[128 = 0]
(87) [189  84  71 129 117 107 133 121 106 140 137 190  70 124 110 165 121 131
 161  87 204 148 107 130 131  85 157 160  90 159]
(78) [113 185 133 124 152 148 110 102 123 107 122  99 123  94 127 116 132 106
 144  92 104 133 115 129 109 150  87 127 137 134]
(78) [163  24 113  77  96 130 149 153 185 138 170 140 138 130  60 131 106 171
  88 140 170 109 161 147 168  84 174 170 121  85]
(78) [177  97 121 100 115 148 120 103 143 129 166 215  75  72  68 127 129 168
 136  76 154 180 119 181 169  94 110 211 120 141]
(87) [120  63 139 100 106 107 137 129 132 121 129 113 160 125  82 118 139 138
 144 172 149 143 150 119 113 127 119  76 118 116]
(83) [109 206 169 153 155 117 109 118 104 125 100 111 126 122 173 123 142 117
 161 110  90 128 108 124 120 172 102 108 144 136]
(78) [125 135 133 120 127 131 121 122 108 142 114 110 140 126 134 117 118 132
 153  98 111 108 130 117 138 127 137 127 136 118]
(78) [ 99 124 139 124 117 135 116 147 133 152 120  78 151 163 145 125 108 132
 101 148 102  92 159 101 130 137 161 110 144 107]
(87) [115 196 136 139 124 186  82 103  95 167 112 146  80 121 151 113 111 138
 117  66  51 144 136 129 164 137 129 186 162 154]
(74) [145  91 130 133 124  73 113 134 111 145 130 129 113 147 131 164 120 147
 178 126 210 123 136 102 110 117 152  93 105 135]
(79) [119 133 132 123 128 152 129 128 151 114 128 114 122 130 101 123 139 122
  91 156 104 146 148 127 131 145 113 123 142 134]
(74) [121 169 168 155 149  94 116 126 108 134 126 144 137 121 182 131 130 145
 176 103 141 116 102 137 126 136 115 127 130 125]
(79) [161  68 123 114 108 100 137 139 134 139 138 159 115 133 101 144 128 150
 140 137 172 138 132 135 140 110 154 131 109 125]
(79) [ 53 182 156 135 118 160  79 128 122 151 119  72 136 145 168 113 112 108
  81 159  50 128 149 112  94 172 122 104 149 129]
(83) [ 71 183 158 191 136 155 100 135 137 139 146 149 114 169 189 136 128 145
  63 183 111 150 157 120 121 132 109 137 157 162]
(74) [147 109 113 131 103 111 143 141  84 161  89 145 127 153 155 127 127 112
 147 128  92 120 106 123 141 133 177 119 115 129]
(83) [123 143 143 136 125 122 103 133 140 137 134 134  94 136 135 147 128 129
 107 145 128 148 132 134 118 151 132 130 126 140]
(87) [ 79 152 126 111 116 195  97  99 122 129 130 100 130 108 101  94 122 117
  93 129  63 156 159 121 116 136  90 130 152 142]
(83) [132 152 101 142 133 151 129 137 133 134 119 115 107 151 144 139 119 108
  91 124 108 112 131 116 134 130 152 146 135 136]
(87) [ 85 176 166 147 127 155  80 103  95 155 128 138 119 122 157 111 119 156
 141 105  94 149 148 121 134 132 100 138 156 149]
(79) [132  65 128  93  99 126 128 144 168 129 144 114 124 135  73 135 126 137
  88 177 139 143 159 131 126 134 147 116 119 113]
(74) [168 120 130 143 141  50 123 111  65 132 105 157 109 116 147 158 140 133
 252  80 213 136  90 111 105 122 125  84  92 152]
(78) [106 168 133  98 164 156 108 107 183  80 168  71 139  73  91 119 119 118
 112  97 144 116 132 142  99 138  69 143 136 106]
(79) [ 92 131 150 102 125 158 122 102 124 117 145 124 174  81 110  81 126 140
 140 112  93 137 130 150 125 118  77 135 141 110]
(79) [149  60 132 106 106  82 107 137 144 145 163 152 106 123 102 160 113 161
 149 134 213 140 135 137 112 109 150 127  95 121]
(74) [ 90 143 136 107 118 176 110 113 129 130 124  91 144 117 106  97 122 122
 100 131  65 135 155 121 128 141 108 125 153 123]
(83) [126 139 129 125 127 170 158 107 115 107 111 156 149 102 103  83 156 121
 123 130  61 160 122 148 156 127  86 140 149 137]
(78) [136  93 118 160 129 109 140 128 120 122 143 171 120 151 125 149 139 153
 140 158 204 152 147 110 124  90 118 112 120 160]
(78) [143 140 112 122 133 142 125 100 113 113 131 159 104  90 106 122 139 119
 151  96 132 163 108 145 123 122  93 146 119 151]
(78) [131 175 134 135 139 128 124 113  99 126 102 134 118 108 150 119 139 105
 158  98  89 138  94 138 124 153 112 128 128 138]
(83) [135 169 113 153 156 116 121 115  96 123 110 112 116 133 156 144 126 113
 174  86 157 110 115  98 113 126 122 112 126 148]
(87) [ 97 150 139 161 129 155  99 102 109 130 144 168 102 128 133 127 136 150
 121 141 140 182 153 121 120 113  82 131 142 177]
(83) [133  95 125 113 126 108 138 126 128 114 124 108 144 125  97 130 137 125
 152 142 158 130 136 113 113 128 120  88 117 124]
(87) [ 81 151 153 150 126 153 129 139 139 123 112  98 149 162 140 113 144 118
  74 199  71 139 161 110 124 159 114  92 157 136]
(83) [136 125 149 115 117 144 111 113 143 128 150 181  96  92  97 121 138 152
 117 123 117 181 126 170 145 131 101 168 130 140]
(74) [115 130 156 134 122 131 121 141 136 143 119 115 131 155 133 127 128 146
 107 154 105 124 156 116 147 143 143 119 149 123]
(79) [ 45 117 179  94 102 190  70 111 180 135 195 114 150  94  89  91 106 174
  53 167  93 165 188 156 115 125  75 154 157 111]
(79) [177 114 114 130 139  67 147 117  78 127 111 166 128 103 146 140 136 123
 232  69 185 119  71 135 121 110 133 118  91 130]
(74) [183  62 123 117 124  79 213 149 118 104  95 156 183 132 107 112 165 124
 176 152 137 112  97 140 162 117 145  96 112 100]
(79) [119 193 138 152 157 167 132 106 129  96 114 133 114 115 121 113 156 116
 115 126  88 159 132 128 140 148  74 133 158 158]
(74) [180 167 110 180 136  99 171 145  73 142  64 190  97 162 197 142 157  94
 157 118  86 130  66 135 160 147 170 136 118 157]
(87) [137 178 186 137 150 122 140 122 111 120  82 120 142 123 133 104 159 140
 168 110  67 126 125 128 175 170 108 113 166 121]
(83) [132  94 140 125 126 123 134  87 104  98 142 187 130  82  73 111 162 154
 186 133 175 202 133 140 120 102  51 105 120 163]
(78) [118 188 142 130 148 133 115 108  85 132  88  88 140 115 153 110 128 111
 181  73  84 105 114 107 129 153 115 109 145 126]
(79) [200  66  75 108 131  87 182 158 154 115 135 137 131 135 110 156 122 115
 138 112 195  82  97 138 141  97 184 147  91  98]
(74) [165  74 112 113 122 101 147 135 142 118 140 148 120 124  91 145 134 138
 143 134 184 135 126 133 131 109 139 126 107 125]
(74) [ 87 135 154 143 134 101 126 145 119 139 128  88 186 153 184 121 113 135
 143 146 134  79 132 108 108 127 138  91 132 100]
(87) [107 167  89 173 138 149  97 120 117 142 162 161  87 141 185 156 102 120
  98 111 168 134 119 124  95  93 127 169 116 168]
(74) [ 61 167 161 113 128 180  73 110 151 135 157  81 138 110 123 105 104 144
  87 124  88 130 169 126 113 140  93 141 160 118]
(87) [ 97  81 133 117 108 100 135 167 159 137 143  82 175 163 146 135 111 121
  88 197 140  90 141 120  95 133 166  89 112  89]
(78) [139 141 126 139 124 135 109  96  81 144 128 189  99 100 136 122 129 146
 177  76 134 164 110 141 139 105 106 157 124 160]
(79) [124 114 115 105 117 125 151 136 114 126  97  85 166 132 124 108 130  94
 136 137  84 103 117 118 119 145 145  93 123 105]
(83) [104 172 149 161 146 126  98 128 133 132 138 121 108 145 162 148 123 138
 118 134 147 130 142 114 114 138 117 125 140 146]
(87) [120 160 132 126 150 179 133  86 142  77 140 147 120  79  71 101 160 128
 121 122 113 186 139 144 133 127  39 140 151 158]
(83) [120 169 128 157 131 181  90 123 160 146 175 187  62 130 145 145 109 161
  55 113 128 158 147 155 154 106 124 222 149 158]
[171  95 101 115 134 112 163 115 114 104 121 153 133 104  92 125 145 123
 177 102 165 136 108 132 137 104 115 124 111 132] : (78)
[163 125 143 187 146  75 164 144  96 124  87 165 119 182 155 156 165 144
 174 161 174 135 132  93 154 128 141  80 133 162] : (78)
[127 134 157 125 130 116 155 171 169 127 111  89 159 161 147 124 134 120
  80 174  76  86 129 135 151 167 166 119 144  85] : (87)
[ 98 118 114 114 128 148 106 126 161 121 169  97 136 120 115 132 103 129
  92 135 158 117 150 124  97 111 117 136 124 118] : (74)
[192  49  87  84 101 147 155 118 146 119 142 183  92  99  32 127 138 143
 121 114 151 170 136 153 168  94 136 171 114 136] : (78)
[168 109 107 123 138  86 157 124  95 120 110 139 143 114 134 132 133 118
 202  86 168 105  89 126 126 111 138 114 102 120] : (79)
[119 140 115 138 134 148 148 132 139 105 113 110 133 143 118 123 146 101
  92 167 101 138 137 117 122 144 116 107 137 140] : (87)
[107 136 151 126 134 136 124 135 152 122 136 101 147 134 126 121 126 138
 105 145 116 115 148 125 132 138 121 123 145 112] : (83)
[145 189  88 163 156 157 133 107 105 112 113 151  86 124 147 138 137  98
 130  88 124 142 106 120 129 122 109 154 132 172] : (87)
[107 198 163 152 141 148 115 138 125 148 104 111 127 149 181 118 124 128
 103 118  52 105 128 127 157 161 142 148 163 121] : (87)
[ 92 159 119 138 130 120  97 117  89 148 129 104 142 124 185 128 101 110
 158  97 132 104 107 114  83 123 129 115 114 128] : (74)
[152 116  90 115 145 116 169 114 112  85 106 107 153 106  97 120 150  88
 174 115 150 123 103 115 107 124 102  88 109 130] : (78)
[ 94 138 151 128 137 134 112 107 128 112 150 125 151 102 122 112 132 143
 143 131 143 145 138 131 107 121  76 114 134 131] : (87)
[158 191  80 133 175  80 165 128  88  91  71  58 151 114 179 139 137  32
 206  69 128  62  41 108  75 165 136  77  92 113] : (79)
[ 91 144 145 156 130 141 108 146 154 143 155 122 130 163 166 139 110 149
  72 162 134 114 157 121 126 121 139 142 145 127] : (83)
[148  75 111 128 117 104 157 156 143 128 125 123 139 164 117 146 130 129
 113 169 162 110 142 112 133 116 166 106 117 118] : (74)
[164 111 147 115 137 116 162 129 148 100 116 144 132 113  83 120 160 138
 143 137 126 144 126 144 162 141 112 123 136 121] : (87)
[130 187 143 160 140 134 143 130  99 133  90 151 127 136 179 114 146 112
 134 118  59 128  96 139 153 153 129 140 145 138] : (74)
[110 170 150 145 131 115 112 148 126 148 110 105 124 153 183 137 121 112
 111 140  87 106 115 126 120 166 156 121 132 119] : (83)
[155  83 136 106 115  95 132 117 100 132 108 135 127 117  88 128 141 143
 193 116 156 145 133 116 135 127 128  92 117 131] : (74)
[188 100  98 144 116 114 143 139 118 146 117 191  67 153 119 162 136 136
 127 123 158 150 122 129 162 112 171 157 114 158] : (87)
[134 101 125 116 122 123 147 116 116 110 118 136 144 112  94 114 149 123
 152 143 130 153 127 128 123 126 103  99 122 135] : (83)

(13) [119 156 115 154 131 172 134 125  88 131  95 111 148 129 132 124 106 120
 142 130 163 129 123 113 137 115 151 125 150  91]
(20) [112 128 156 125 123  68  74 142 126 152  95 102 142 189 102 122 100 114
 134 150 102 114  94 167 193 157 166 140 113 196]
(13) [124 127 149 111 155 102 147 134 145 141 156 147  97  75 146 127 139 131
 100 120 158 124 132 119 127 107  84  99 116 110]
(13) [148  80 115  78 160 147 178  60 141 112 157 218  97  92 156 179 164 195
 122  66 158 165 142  83  34  70  89 136 133  75]
(18) [145 113 117 136 143  78  79 151 135 126 134 126 104 146 147 159 194 140
 145 130 125 132 133 140 113 140 118 119 125 142]
(20) [173 126 110 116 145 171 161 103  92 121 117 162 111  91 158 161 103 177
 135 124 112 167 138  84  60  74 163 119 155  69]
(20) [ 89 128 133 122 137 189 171 164 155 145 129  78 168 152 132 126 134  91
 127 113  99  93 144 155 138 145  81 162 129 140]
(16) [158 119 129 124 156  95  94 118 110 150 111 151 123 107 137 144 136 168
 134 109 180 151  99 122 142 138 138 139 126 123]
(18) [122 105 118 116 156  61 105 113 140 117 165 171  78 121 158 140 177 122
 128  91 160 116 116 147 115 136  61 104 123 113]
(16) [152  89  95 110 137 119 116 101 102 120 132 149 137 164 155 170 147 148
 145  91 139 143 139 117  94  97 136 157 128 130]
(14) [130 117 140 117 140 113 112 122 137 144 128 131 123 111 140 138 122 131
 122 129 127 133 121 120 121 112 132 122 109 138]
(13) [149 140  94 142 121 172 130 101 105 104 113 134 123 124 143 133 120 133
 154 123 130 146 123 106  88 123 152 122 146  81]
(18) [ 99 116 120 138 144 142 102  94 162 118 116 158 113 133 128 150 189 141
 154 103 151 135 108 124  83 148  98 125 130 106]
(20) [149 130 120 155 112  75 103 135 117 132 134 157 100 102 126 127 118 141
 127 161 138 137 111 120 138 161 146 105 147 128]
(13) [121 158 142 132 125 149 183 173 112 129 138  90 142 120 120 115 135 118
 100 144 164 115 174 115 162  91 117 117 134 117]
(14) [131 150 139 120 148 209 148 119 143 119 108 118 132  96 122 109 123 143
 138 114  85 140 122 133  93 127 124 132 131  90]
(16) [143 142 119 126 135 182 126 114 158  94 126 123 117 112 121 116 183 146
 148 107 116 146 131 131  83 145 110 129 120  94]
(18) [145 144 116 145 142  83  80 146 110 139 112 113 112 133 145 122 130 115
 146 129 158 122  90 152 168 174 127 119 132 125]
(16) [123 127 142 130 116 190 170 151 150 137 128 110 163 110 106 131 135 147
 114 145  99 135 164 110 109 116 136 150 130 138]
(13) [131 120 123 117 120 136 107  96 124 114 124 128 139 145 123 116 112 120
 136 113 110 133 121 133 120 115 148 138 108 139]
(16) [119  94 144 111 118 176 141 110 116 183 114 114 218 113 118 128  44 127
 105 118 130 133 131 102 149  90 173 192  98 180]
(13) [109 161 140 137 106 191 157 109 149  94 130 119 137 104  88  83 142 124
 119 129 147 133 146 113 122 120 124 117 117 102]
(14) [105 115 151 135 148 126 107 176 139 167 112  91 161 147 128 159 164 132
 125 142 116 119 151 134 138 112 131 146 118 172]
(18) [111 121  99 139 131 229 196 146 128 123 150 104 166 108 156 149 163 114
 125 107 139 119 190  96  73  84  88 146 142  87]
(13) [152  85 128  93 159  50 118 137 125 163 160 153  98 112 184 167 107 128
 112 117 115 121 118 133 122 109 104 121 116 148]
(16) [118 112 106 124 136  78 103 131 136 131 145 122 111 161 161 139 145  88
 140 107 150 101 106 155 147 162  84 127 120 139]
(16) [121 118 144 122 136 112 138 117 143 126 140 175 112 107 106 125 146 160
 117 116 137 135 124 133 123 141 103 129 139 124]
(18) [148  92 128 108 166  46  51  98 119 144 128 176  93 125 159 144 116 141
 143  97 105 134  75 161 121 144 123 126 116 145]
(18) [101 136 101 165 109 128  98 112 148 121 144 120 117 102 149 111 139  71
 138 134 174 111 111 114 122 156 102  97 112 109]
(18) [108 164 159 145 131 129 120 166 115 147  90  91 146 146  96 103 102 120
 126 156 117 114 114 155 189 150 151 129 140 146]
(14) [110 129 154 120 138 110 104 126 127 149 106 118 130 141 127 132  96 119
 126 145 101 124 113 134 141 107 156 118 114 152]
(14) [109 145 119 169 145 134  99 157 127 142 113 116 124 113 139 125 150 111
 147 134 137 113 108 148 136 174 103 117 151 108]
(20) [157 117 101 128  90 108 151 111 125  68 181 172  90 124 118 116 151 140
 121 132  94 138 166 122  85 120 121 109 144 113]
(20) [175 116 122 104 107 135 197 132 138  89 189 170  97  82 121 118 136 166
  98 132  79 146 179 114  81 109 109 121 143 108]
(16) [145 139 104 148 109 148 160 150 120 113 119 123 124 150 123 157 163 154
 141 152 143 141 151 103 110 140 143 129 165 106]
(20) [114 142 121 156 146 106 113 183 123 158 119  98 120 133 155 134 123  94
 139 146 118  97 105 160 161 180 101 118 153 128]
(18) [ 50 118 151 128 191 173 115 180 186 177 108  64 146 150 173 170 184  79
 145 114  80  82 128 164 102 130  55 131 113 141]
(16) [109 113  97 117  87 163 147  78 139 100 139 125 152 174 124 111  91  81
 140 107 113 113 120 130 119 140 127 153 115 138]
(16) [104 148 112 154 142 133  98 161 129 151 115  65 141 136 164 122 132  62
 144 129 161  95 107 146 163 160 101 120 115 125]
(18) [144 140 118 146 131 173 158 176 107 130 140  91 163 105 132 129 169 137
 116 127 161 130 185 110 129  98 119 143 135 114]
(14) [151 123 114 105 115 212 200  99 151  87 162 144 129  86 126 128 162 158
 115 106 129 155 182  82  52  78 111 133 119  82]
(14) [116 142 130 138  92 127 145 162 146 104 165  85 127 134 121 105 142  82
 108 164  99 106 177 128 134 110 121 102 109 150]
(13) [133 129 142 130 143 108 106 137 154 117 132 149  96 115 115 127 175 156
 134 129  98 136 122 149 109 154 109 115 133 126]
(13) [115 145 163 145 151  46  39 164 182 123 143 118  76 106 112  90 202 111
 130 140 106 109  98 192 159 199  78  87  98 158]
(14) [150 124 142 104 126  68 141 162 110 118 172 119 111 132 132 115 126 119
  95 136 106 115 169 146 156  89 119 113 115 157]
(13) [130 127 132 115 102 140 132  90 134 124 119 130 142 133 111 115  83 123
 124 134 130 139 114 109 133 121 164 136 108 141]
(14) [119 129 136 132 136 124 137 144 126 140 113 133 137 147 111 135 140 147
 131 124 140 125 121 141 150 153 120 147 149 134]
(14) [ 91 144  92 196  93 109  90 149  71 147 101  99 157 175 139 120  62  55
 152 168 136  91 103 141 182 166 165 122 166 142]
(18) [140 114 121 116 130 191 163 126 101 152 139 112 177  86 155 120  53 111
 111 115  96 126 149 111 113  79 143 155 119 125]
(13) [141 107 118 136 142  53  31 141 148 127 139 127  95 143 150 126 156 105
 155 126  64 115  91 187 125 189 111 119 110 166]
(14) [196 118 101  76 109 155 176  81  77  77 145 149 141 157 121 108  81 158
 125  82 103 155 150 128 116  85 162 169 129 114]
(20) [ 87  98 112 147  87 209 210 127 179 130 170 154 177  96  99 127 154 129
 108 116 151 117 168  99  97 162  70 175 147 128]
(20) [128 140 102 168 131  73 105 174 107 135 141 121  87 124 170 141 132  92
 139 162 122 104 120 142 136 160 110  83 161 111]
(16) [114 167 136 127 104 161 155 114 132 106 128  96 127 120 115  86  94  88
 116 143 141 119 131 115 147 110 138 101 108 110]
(20) [119 137  91 155 102 194 174  73  91  87 129 175 141 115 112 128 143 150
 135 105 211 151 156  71  87  88 136 128 162  59]
(16) [139 110 152  93 116 182 179 121 171 128 148 127 159 100  99 122 134 161
 101 120 100 146 164 108 102 105 127 163 100 151]
(13) [121 107  98 147 149 110  83 140 136 120 148 132 116 137 158 139 188 107
 153  97 117 110 124 164 105 165  74 132 133 124]
(20) [136 130 131 133 124 105 101 103  90 133  86 152 135 161 104 136  95 159
 142 134 139 147  99 126 150 129 186 140 147 137]
(16) [117 121 135 149  87 174 160 131  81 173  92 120 207 135 100 137  21 136
 113 173 114 136 141  86 154  94 221 168 151 164]
(14) [103 130 149 134 161  66 100 120 119 150 102 174  93 134 124 146 133 151
 134 125 163 126  84 142 152 147 116 107 154 118]
(18) [123 117  95 138 141  99 107 112 128 119 152 150  95 118 169 136 152 100
 142 101 165 114 108 135 112 150  78 108 132  97]
(18) [150 122 109 138 137  95  97 127 106 120 126 148 111 136 138 139 149 145
 144 118 139 137 117 138 125 144 130 128 144 119]
(14) [140 123  93 127  81 159 174  95 113  89 143 142 144 158 112 124 117 128
 130 120 150 137 151 101 115 120 145 148 141 116]
(20) [170 119 108 127 134 105 119 109 105 107 134 178  93 113 136 137 132 168
 140 118 114 152 118 128  97 137 137 121 155 100]
(20) [111 152 137 131 102 178 168 131 117 120 113  94 160 147 103 111  98 114
 118 148 128 125 154 110 144  96 160 132 128 129]
[131 142 137 111  84 162 188 127 159  95 148 113 125 135  97 106 115 123
 109 158  86 130 161 113 116 119 140 121 120 135] : (16)
[169 113 134 100 129  78 104 155 145 130 175  97 117 102 153 112 134 107
 104 130 101 123 148 142 140 116 116 121  75 169] : (14)
[131 131 152 136 123 103 156 181 130 162 129 122 132 113 115 145 123 151
 102 172 131 127 147 115 157 132 138 126 147 151] : (16)
[122 150 135 144 135 162 162 121  85 155  93 135 150 100 125 142  92 153
 118 140 206 145 130  75 143  84 165 123 152  90] : (20)
[148 128 133 112 124 124 127 134 141 121 135 112 121 129 130 125 129 129
 125 136 100 133 134 130 122 124 137 126 111 140] : (16)
[ 99 134 143 147 135 154 129 158 137 149 123 108 148 111 124 121 125 113
 122 142 104 112 136 137 133 132 118 129 133 136] : (16)
[107 128 134 133 116 115 123 148 124 171 122  84 163 136 140 117  63  73
 115 147 140  99 110 132 187 140 139 138 108 168] : (16)
[ 80 152  90 196  75 175 140 134 125 111 121 105 147 149 120 118 125  71
 147 166 148 104 137 107 125 160 134 111 160 107] : (14)
[123 125 104 150 110 170 139 129 116 132 139 111 151 106 151 133 108  99
 127 142 126 124 153  97 100  99 141 123 127 116] : (14)
[175 158 134 101 130 129 138  98 117  67 153 143  93  94 107  76 154 154
 115 100 150 154 146 130 124  98 123 104 106  89] : (20)
[ 97 109  89 140 140 136 110  97 163 120 143 143 100 127 177 154 171  88
 157  99 153 112 104 123  75 155  67 109 124  91] : (18)
[100 147 154 132 143  91 107 116 151 125 114 152  82 125 114 120 141 130
 132 138 136 124  92 143 137 153 111  89 133 114] : (14)
[ 82 131  95 169 109 138  81 137 114 144 129  70 179 155 149  95  99  25
 144 116 158  78 108 158 181 166 108 144 107 153] : (13)
[102 155 131 133 156 198 146 137 154 149  87  86 151 128 133 132 151 120
 147 107 178 121 100 128 140 163  97 145 129  96] : (18)
[125 116 134 134 135  90  63 143 154 114 134 126 115 153 114 117 179 126
 146 122  67 119 118 183 126 174 110 134 117 166] : (13)
[131 149 174 135 139  65 122 227 162 193 132  68 120  92 133 122 116 109
  94 192 122 102 118 147 207 177 115 108 112 180] : (16)
[145 156 129 129 143 125 113 124 101 116 109 121 116 128 126 109 125 134
 137 118 148 135 111 140 148 129 138 117 133 103] : (20)
[137 128 108 132  98 153 140 105 100 102 118 131 137 162 121 133  97 128
 140 142  91 139 143 112 103 100 178 130 143 123] : (16)
[119  95 115 116 120 180 162  78 126 131 115 173 157 140 119 155 103 160
 137 103 120 146 125 102  83 114 143 169 147 119] : (13)
[157  78  89  96 137 133 155  92 128 108 157 175 117 143 162 182 168 164
 138  81 135 148 151 104  57  98 104 153 136 108] : (13)
[109 124 151  98 127 167 188 131 135 109 164 115 138 119 126 125 139 120
  92 125 103 122 202 107  97  29 115 115 106 127] : (16)
[143  62 129  75 163  61  62  49 171 115 157 207  83 123 150 153 171 160
 140  61 113 149  90 145  67 126  91 135  82 145] : (13)
[135 132 144 143 143  93  78 144 122 178  84 119 132 120 132 140  90 138
 139 156 129 134  75 134 164 168 167 130 131 152] : (20)
[172 148 168  78 142 137 170 114 117  97 136 144  94  95 110 116 121 185
  98 134  91 165 166 106  99  40 162  98 114 104] : (13)
